190 169 126 112 108 164  88 --> 108
111  60 104 141 106 112 116 --> 106
 71 125  92 160 156 190 161 --> 156
163 169 141 159  72  63  85 --> 72
165 183 162 179 170 149 142 --> 170
 94  98 150  73 118  83 162 --> 118
---
177  203   74  174  105  169 => 169
114  164  121   71   91  141  176 => 176
129  124  121  128  129   62  125 => 125
104   62  155   78 => 78
121  144   50  146  109 => 109
174  193  151   92  164  115 => 115
122  128  107  131  149  184 => 184
110   63  112  199  154 => 154
135  187  131  120 => 120
197  116  104  153  125  113  121 => 121
---
[124, 120, 80, 67] | 124, 67

[[129, 127, 185, 131, 128, 126],
 [128, 128, 126, 128, 127, 167]] | 129, 167

[[108, 144, 142, 154, 133, 120],
 [112, 159, 191, 76, 106, 180],
 [123, 129, 170, 69, 97, 165]] | 108, 165

[82, 154, 184, 165, 112] | 82, 112

[113, 188, 177, 61, 55, 60] | 113, 60

[[82, 150, 59, 100],
 [140, 109, 134, 90]] | 82, 90
---
[[108 103 170 183 165]
 [110 124 119 116 150]] ans = 150

[[123 144 157  52  66]
 [154 105 122 136 121]
 [ 94 143 105 171 141]] ans = 121

[[129 146 134 141]
 [ 71 152  83  58]
 [ 78 156  96  64]] ans = 58

[[ 88 128 123 137]
 [ 75 115 114 154]
 [ 58 103 173  71]] ans = 154

[[115 143 147  95  70 136 129]
 [125 129 155 129 103 136 129]
 [115 129 131 129 120 133 128]] ans = 129

[[ 79 149  75  76]
 [ 73 166 102  76]
 [144 205 163 105]] ans = 76

[[128 145 122 109 151 107 157]
 [ 80 146  73 148 154 148 173]] ans = 173

[[163 165 107 102 138 114]
 [154 165 102  95 133 115]
 [139  94 193 196 168 170]] ans = 115
---
 97  153  187  140   80 → 97
102   59  105  112  111  117   66 → 102
111  105  125   58  121  177   52 → 111
160  138  186  109  193  135  116 → 160
117   52  187  143  175 → 117
143   96   86   52  193 → 143
202   93  133  140  129   68 → 202
---
[[125 120 172 188  83  99]
 [142 115 154 157  92  93]
 [ 62  77 153 100 186 163]]	188, 186

[155 109 178  65]	178, 155

[123 105 176 118 196 189]	196, 189

[[116 126 139  69 123 134]
 [115 151  92  99 157 115]]	157, 151

[135  98 164 186  92  69]	186, 164

[ 90  66 149 178]	178, 149

[130  78  56 147  67]	147, 130

[[168 116 184 183 185 156]
 [141  88 205 182 176 162]
 [163 161 100  97 131 110]]	205, 185

[171 183 143 179 138  94]	183, 179
---
[[130 128 187 129 126 132 127]
 [130 126 134 128 128  70 126]] >> 70

[[120 171 122  86]
 [141  61 138 195]] >> 138

[[119 120  93 144 121  85 186]
 [164  92  80  98 147 117 160]] >> 117

[[126 116 111 146]
 [182 152 118 190]] >> 118

[[109  65  91 149 166]
 [112 122 108 145 152]] >> 145

[[ 64 174 101  75  75 190]
 [ 51 172 112  83  82 178]] >> 82
---
[152 115 127 128  54]
127
[135 131 201 125 127 104 128]
201
[116 144  82  93 148  51]
82
[ 90 173 199  76  60 170 149]
199
[ 77 119 144 186]
144
[133 153  74  77  72]
74
[167 143  53 171  97]
53
---
[[ 78 115 166 191 187  77]
 [100 117  92 143 116 163]] -> 100

[[ 85 129 137 149  89 124 142]
 [120 126 128 140  94  67 136]
 [171 134 125 125 185 116 120]] -> 120

[[139 101 108 186]
 [ 98 140 143  58]
 [126 126 155  66]] -> 98

[[107 166 153 181 129 161]
 [122 103  75  79 144 188]
 [ 99 127  80 162 180 109]] -> 122

[[128  58  83 153]
 [116  59 163 128]
 [180 147 193 162]] -> 116

[[136  53 137 146 105]
 [112 128 133 146 118]] -> 112
